Below is a small trained network, with its code and all its weights. Each question gives an input and a target symbol and asks what happens when units are switched off, that is, made to give their printed mean instead of their output.

import numpy as np


def w(rows, s, z=0):
    codes = np.array(rows[::2]) - 128.0
    scale = np.full(codes.shape[1], s)
    scale[-1] = z or s
    return codes * scale


def f(y):
    return np.maximum(y, 0)


def softmax(a):
    e = np.exp(a - a.max(-1, keepdims=True))
    return e / e.sum(-1, keepdims=True)


def log_softmax(a):
    a = a - a.max(-1, keepdims=True)
    return a - np.log(np.exp(a).sum(-1, keepdims=True))


def net(x, mask):
    ids = ['αβγδεζηθμξπστφψω'.index(c) for c in x.split()]
    T = len(ids)
    res = E[ids] + P[:T]
    u = 0
    for l in range(2):
        q, k, v = (res @ M[l].T for M in (Q, K, V))
        z = softmax(np.where(np.tri(T) > 0, q @ k.T / 3**0.5, -1e9)) @ v
        res = res + np.where(mask[u], z, O[l][:, -1]) @ O[l][:, :-1]
        u += 1
        y = f(res @ A[l][:, :-1].T + A[l][:, -1])
        res = res + np.where(mask[u : u + 16], y, B[l][:, -1]) @ B[l][:, :-1]
        u += 16
    return log_softmax(res[-1] @ U[:, :-1].T + U[:, -1])


Q, K, V, O, A, B = {}, {}, {}, {}, {}, {}
E = w([
[186,81,143,139,186],'α',
[200,136,110,112,115],'β',
[163,162,118,89,154],'γ',
[115,81,108,63,152],'δ',
[210,153,126,121,79],'ε',
[112,181,138,126,226],'ζ',
[127,183,129,100,213],'η',
[150,47,131,153,162],'θ',
[56,138,185,4,129],'μ',
[57,167,113,98,129],'ξ',
[81,85,176,86,138],'π',
[126,192,86,136,136],'σ',
[153,60,170,60,135],'τ',
[111,122,146,117,117],'φ',
[194,102,128,57,165],'ψ',
[87,116,193,215,160],'ω',
],0.019)
P = w([
[120,145,120,113,70],'0',
[186,98,146,67,254],'1',
[108,149,110,98,75],'2',
[177,107,150,90,236],'3',
[109,129,145,118,60],'4',
[186,106,154,97,212],'5',
[112,135,129,94,85],'6',
[187,91,187,118,215],'7',
[109,123,146,100,82],'8',
],0.012)
Q[0] = w([
[132,115,97,89,177],'0.h1',
[152,146,254,114,205],'0.h1',
[59,130,118,185,203],'0.h1',
],0.0095)
K[0] = w([
[163,194,7,128,1],'0.h1',
[41,87,169,183,36],'0.h1',
[213,232,197,155,150],'0.h1',
],0.0044)
V[0] = w([
[123,176,4,172,141],'0.h1',
[89,108,164,143,137],'0.h1',
[149,177,130,137,175],'0.h1',
],0.011)
O[0] = w([
[152,101,254,221,71,3],'0.h1',
[136,168,182,104,167,77],'0.h1',
[163,117,209,70,149,178],'0.h1',
],0.0076,0.0024)
A[0] = w([
[128,171,119,179,11,119],'0.n1',
[100,111,94,94,106,238],'0.n2',
[148,78,86,104,145,87],'0.n3',
[107,173,124,152,123,128],'0.n4',
[89,35,81,191,104,95],'0.n5',
[164,116,112,105,90,227],'0.n6',
[126,131,151,154,89,48],'0.n7',
[44,165,128,181,67,234],'0.n8',
[184,107,169,116,49,122],'0.n9',
[145,157,139,142,189,2],'0.n10',
[100,96,144,125,153,96],'0.n11',
[112,159,83,98,128,75],'0.n12',
[114,112,153,104,166,184],'0.n13',
[102,144,75,126,143,252],'0.n14',
[110,209,176,98,149,88],'0.n15',
[79,205,154,135,95,49],'0.n16',
],0.012,0.0028)
B[0] = w([
[163,106,97,52,161,186],'0.n1',
[187,59,201,163,79,226],'0.n2',
[113,177,130,192,189,229],'0.n3',
[121,112,209,138,138,154],'0.n4',
[71,203,88,172,189,157],'0.n5',
[172,79,20,211,162,218],'0.n6',
[109,111,41,53,108,137],'0.n7',
[21,16,75,87,117,178],'0.n8',
[120,106,28,129,209,193],'0.n9',
[57,58,16,79,9,197],'0.n10',
[134,174,42,101,148,179],'0.n11',
[115,181,105,123,146,205],'0.n12',
[212,96,110,118,80,254],'0.n13',
[116,27,199,151,106,226],'0.n14',
[254,191,118,163,138,229],'0.n15',
[26,148,53,138,198,172],'0.n16',
],0.0055)
Q[1] = w([
[35,161,192,141,254],'1.h1',
[55,189,139,180,47],'1.h1',
[81,94,217,140,146],'1.h1',
],0.008)
K[1] = w([
[40,67,135,208,164],'1.h1',
[153,119,168,53,236],'1.h1',
[138,254,122,74,95],'1.h1',
],0.007)
V[1] = w([
[125,253,64,30,140],'1.h1',
[106,201,31,208,170],'1.h1',
[107,65,123,54,107],'1.h1',
],0.005)
O[1] = w([
[79,121,55,136,85,175],'1.h1',
[95,254,173,175,195,253],'1.h1',
[93,113,190,158,80,229],'1.h1',
],0.0093,0.0023)
A[1] = w([
[165,132,51,180,134,181],'1.n1',
[187,108,222,172,74,196],'1.n2',
[29,148,184,166,97,105],'1.n3',
[110,125,157,146,164,101],'1.n4',
[156,176,108,161,182,150],'1.n5',
[92,125,137,90,53,103],'1.n6',
[194,86,132,136,158,253],'1.n7',
[100,62,152,73,47,174],'1.n8',
[181,125,96,37,37,125],'1.n9',
[131,75,134,196,88,85],'1.n10',
[129,100,84,116,171,107],'1.n11',
[205,111,175,111,161,110],'1.n12',
[75,165,88,191,139,179],'1.n13',
[60,129,201,9,71,148],'1.n14',
[119,52,116,171,131,177],'1.n15',
[223,149,130,81,106,217],'1.n16',
],0.011,0.0048)
B[1] = w([
[126,49,191,76,134,226],'1.n1',
[184,92,56,181,121,143],'1.n2',
[178,199,223,123,59,138],'1.n3',
[191,172,151,104,116,139],'1.n4',
[64,169,208,109,161,201],'1.n5',
[150,221,2,174,226,139],'1.n6',
[134,151,102,192,124,252],'1.n7',
[110,176,146,155,17,156],'1.n8',
[209,94,101,53,99,182],'1.n9',
[97,117,137,47,164,135],'1.n10',
[122,183,95,86,67,192],'1.n11',
[91,197,158,110,76,191],'1.n12',
[109,32,175,25,159,165],'1.n13',
[84,90,71,222,210,156],'1.n14',
[103,168,136,141,60,180],'1.n15',
[97,112,168,183,154,227],'1.n16',
],0.0067,0.011)
U = w([
[165,94,152,238,141,254],'α',
[165,53,123,146,161,65],'β',
[162,142,132,124,128,111],'γ',
[132,123,143,143,80,91],'δ',
[173,51,109,105,161,44],'ε',
[131,176,153,131,169,100],'ζ',
[150,212,130,106,117,135],'η',
[99,6,148,166,215,197],'θ',
[139,118,50,152,197,129],'μ',
[90,155,108,171,128,57],'ξ',
[130,101,103,196,116,122],'π',
[83,77,120,75,145,223],'σ',
[161,154,158,111,46,147],'τ',
[127,137,114,158,106,99],'φ',
[169,96,138,139,132,68],'ψ',
[102,119,209,111,87,120],'ω',
],0.013,0.0028)

Each question gives the input, a string of symbols that net reads in full, and the target symbol t.
The units are the heads (3 rows each of Q, K, V and O) and the neurons (one row each of A and B). Each row of codes is followed by its name. A weight is (code - 128) times the scale printed after its matrix; where a second scale follows, it is the last column's (O, A, B and U).
mask holds one flag per unit, layer by layer, with each layer's heads first. A switched-off unit (its flag False) gives its mean, the last column of its rows in O or B, instead of its output. The means were averaged over made-up inputs and are rounded, as every weight is.
A unit's drop is (log p(t) with every unit on - log p(t) with that unit switched off) / (log p(t) with every unit on - log p(t) with every unit switched off).
The circuit of an input: a set's keep is (log p(t) with only the set's units on - log p(t) with every unit switched off) / (log p(t) with every unit on - log p(t) with every unit switched off). Starting from the 12 units with the biggest drops (on a tie, the unit counted first), units are removed one at a time, each time the one whose removal leaves the highest keep (on an exact tie, the one counted first), for as long as the keep stays at least 0.8.
circuit, biggest first: the units of the circuit, biggest drop first
unit that matters most: the unit with the biggest drop
k most important neurons: the k neurons with the biggest drops, biggest first
k most important neurons of layer l: the k neurons of layer l with the biggest drops, biggest first
drop when u is switched off: that unit's drop, to one decimal
input η θ σ ψ σ ζ ζ σ, target α: circuit, biggest first	[0.h1; 1.n2]
input ε β σ β ξ, target ξ: 4 most important neurons of layer 1	[1.n14; 1.n6; 1.n8; 1.n1]
input δ σ π τ τ φ ω, target ω: 2 most important neurons of layer 0	[0.n8; 0.n1]
input θ σ π ζ σ σ σ θ, target α: circuit, biggest first	[0.h1; 1.n7]
input τ σ μ θ μ ζ, target σ: unit that matters most	0.n10
input ω ω β σ μ, target μ: circuit, biggest first	[1.n14; 1.n6]
input ξ μ σ, target σ: circuit, biggest first	[0.n16; 1.n13]
input η γ γ ζ θ β τ, target τ: circuit, biggest first	[1.n8; 1.n9]
input σ σ σ ξ, target α: circuit, biggest first	[0.h1; 1.n2]
input σ σ θ ε, target α: circuit, biggest first	[0.h1; 1.n16]
input ε η σ σ σ ε θ ξ ω, target ω: circuit, biggest first	[1.n3; 1.n13]
input ξ τ σ τ ψ τ, target α: circuit, biggest first	[0.h1; 1.n7; 1.n2]
input δ σ ε δ σ δ σ ψ, target α: circuit, biggest first	[0.h1; 1.n7]
input σ γ ψ θ ω θ, target α: 2 most important neurons	[0.n8; 1.n7]
input μ σ σ, target σ: circuit, biggest first	[1.n13; 0.n8]
input σ τ ε α, target α: 2 most important neurons of layer 0	[0.n8; 0.n14]
input τ θ φ π ξ, target ξ: 2 most important neurons of layer 0	[0.n14; 0.n2]
input ω σ σ σ θ μ σ η ε, target ε: 2 most important neurons	[1.n9; 1.n1]
input θ σ θ β, target ζ: 2 most important neurons of layer 1	[1.n5; 1.n12]
input σ γ σ β ε ε, target α: most important neuron of layer 0	[0.n10]
input σ σ σ σ φ σ, target α: 2 most important neurons of layer 1	[1.n2; 1.n11]
input θ ξ ω σ θ η, target η: most important neuron of layer 1	[1.n12]
input σ σ φ β, target α: drop when 0.n8 is switched off	0.3
input σ σ θ α σ β η τ, target α: drop when 1.n7 is switched off	0.2
input ε θ σ ζ ψ α, target α: drop when 1.n7 is switched off	0.3
input σ β φ β, target α: drop when 1.h1 is switched off	0.2
